Here is a tiny trained network, its code and every weight. The questions are about switching its units off for an input and a class, where a switched-off unit gives its printed mean instead of its output.

import numpy as np


def w(rows, s, z=0):
    codes = np.array(rows[::2]) - 128.0
    scale = np.full(codes.shape[1], s)
    scale[-1] = z or s
    return codes * scale


def f(y):
    return y / 2 * (1 + np.tanh(0.7978845608 * (y + 0.044715 * y**3)))


def log_softmax(a):
    a = a - a.max(-1, keepdims=True)
    return a - np.log(np.exp(a).sum(-1, keepdims=True))


def net(x, mask):
    res = np.array(x, float).reshape(1, 6) / 4 @ E
    y = f(res @ A[0][:, :-1].T + A[0][:, -1])
    res = res + np.where(mask, y, B[0][:, -1]) @ B[0][:, :-1]
    return log_softmax(res[-1] @ U[:, :-1].T + U[:, -1])


A, B = {}, {}
E = w([
[149,161,81,190,251,121,37],'x0',
[135,95,123,220,114,182,168],'x1',
[133,84,218,123,190,114,173],'x2',
[130,128,127,129,127,125,128],'x3',
[130,129,128,126,128,132,127],'x4',
[132,232,186,164,97,107,156],'x5',
],0.014)
A[0] = w([
[108,77,169,93,19,129,132,100],'neuron 1',
[123,92,166,88,31,115,172,57],'neuron 2',
[175,72,254,101,189,103,212,49],'neuron 3',
[107,193,163,3,138,38,109,34],'neuron 4',
[134,122,135,252,103,183,214,2],'neuron 5',
[129,166,47,122,30,146,107,67],'neuron 6',
[108,224,179,175,153,153,97,130],'neuron 7',
[116,24,89,75,108,119,123,121],'neuron 8',
[144,227,209,155,36,100,166,82],'neuron 9',
[102,13,86,98,89,144,119,102],'neuron 10',
],0.01,0.0038)
B[0] = w([
[197,129,153,148,157,106,14,234],'neuron 1',
[213,14,138,184,211,43,81,237],'neuron 2',
[35,204,166,200,79,107,118,235],'neuron 3',
[165,117,91,105,2,249,103,226],'neuron 4',
[174,104,96,132,6,222,128,207],'neuron 5',
[1,229,209,179,79,71,100,209],'neuron 6',
[157,126,82,157,241,133,161,202],'neuron 7',
[101,186,70,81,177,123,195,199],'neuron 8',
[98,132,34,80,240,130,228,250],'neuron 9',
[135,121,94,120,148,117,233,201],'neuron 10',
],0.0096,0.015)
U = w([
[207,90,127,172,206,80,42,121],'0',
[107,124,100,64,193,120,246,27],'1',
[13,179,220,165,87,90,133,124],'2',
[178,93,128,83,34,232,141,254],'3',
],0.012,0.0045)

Each question gives the input, the list of numbers given to net, and the class t.
The units are the neurons (one row each of A and B). Each row of codes is followed by its name. A weight is (code - 128) times the scale printed after its matrix; where a second scale follows, it is the last column's (A, B and U).
mask holds one flag per neuron, in row order. A switched-off neuron (its flag False) gives its mean, the last column of its row in B, instead of its output. The means were averaged over made-up inputs and are rounded, as every weight is.
A unit's drop is (log p(t) with every unit on - log p(t) with that unit switched off) / (log p(t) with every unit on - log p(t) with every unit switched off).
The circuit of an input: a set's keep is (log p(t) with only the set's units on - log p(t) with every unit switched off) / (log p(t) with every unit on - log p(t) with every unit switched off). Starting from all 10 units, units are removed one at a time, each time the one whose removal leaves the highest keep (on an exact tie, the one counted first), for as long as the keep stays at least 0.8.
circuit, biggest first: the units of the circuit, biggest drop first
unit that matters most: the unit with the biggest drop
k most important neurons: the k neurons with the biggest drops, biggest first
drop of u: that unit's drop, to one decimal
input [3,-1,-6,1,8,-5], class 2: unit that matters most	neuron 9
input [-1,-5,-3,3,-1,-2], class 3: 3 most important neurons	(neuron 3; neuron 4; neuron 9)
input [-5,1,5,-8,-8,1], class 0: 2 most important neurons	(neuron 2; neuron 6)
input [3,-3,-4,-3,-1,-2], class 2: circuit, biggest first	(neuron 2; neuron 9)
input [-6,-4,-7,4,-4,2], class 2: 3 most important neurons	(neuron 6; neuron 7; neuron 4)
input [3,8,0,-8,-2,-7], class 3: 2 most important neurons	(neuron 9; neuron 5)
input [4,-7,6,-1,4,-5], class 3: circuit, biggest first	(neuron 4; neuron 2)
input [-5,-4,7,1,-7,-6], class 2: 3 most important neurons	(neuron 3; neuron 9; neuron 7)
input [-7,-3,6,-7,-8,-4], class 0: 3 most important neurons	(neuron 2; neuron 1; neuron 6)
input [-5,0,5,2,8,4], class 0: 2 most important neurons	(neuron 2; neuron 6)
input [-8,-5,-7,-5,-1,-8], class 0: 3 most important neurons	(neuron 1; neuron 2; neuron 9)
input [-3,-5,-3,2,5,-3], class 3: 4 most important neurons	(neuron 9; neuron 4; neuron 3; neuron 7)
input [-3,7,-6,0,-2,8], class 1: 2 most important neurons	(neuron 9; neuron 4)
input [-6,8,4,5,-3,8], class 1: unit that matters most	neuron 9
input [1,-6,-6,0,4,1], class 2: 2 most important neurons	(neuron 6; neuron 5)
input [-2,-6,-5,-6,-2,-4], class 3: 3 most important neurons	(neuron 4; neuron 3; neuron 9)
input [2,-8,-5,7,-3,-5], class 3: 2 most important neurons	(neuron 4; neuron 9)
input [0,8,5,2,-2,7], class 3: 4 most important neurons	(neuron 5; neuron 8; neuron 10; neuron 2)
input [7,8,-5,4,-4,3], class 3: 2 most important neurons	(neuron 5; neuron 2)
input [-3,-2,6,-8,-1,-1], class 2: unit that matters most	neuron 3
input [0,-4,-2,3,8,2], class 3: drop of neuron 4	0.1
input [-2,-4,-5,6,3,2], class 2: drop of neuron 5	0.8
input [-4,0,-7,7,5,-1], class 2: drop of neuron 6	1.8
input [-1,3,-3,6,-4,4], class 1: drop of neuron 3	1.2
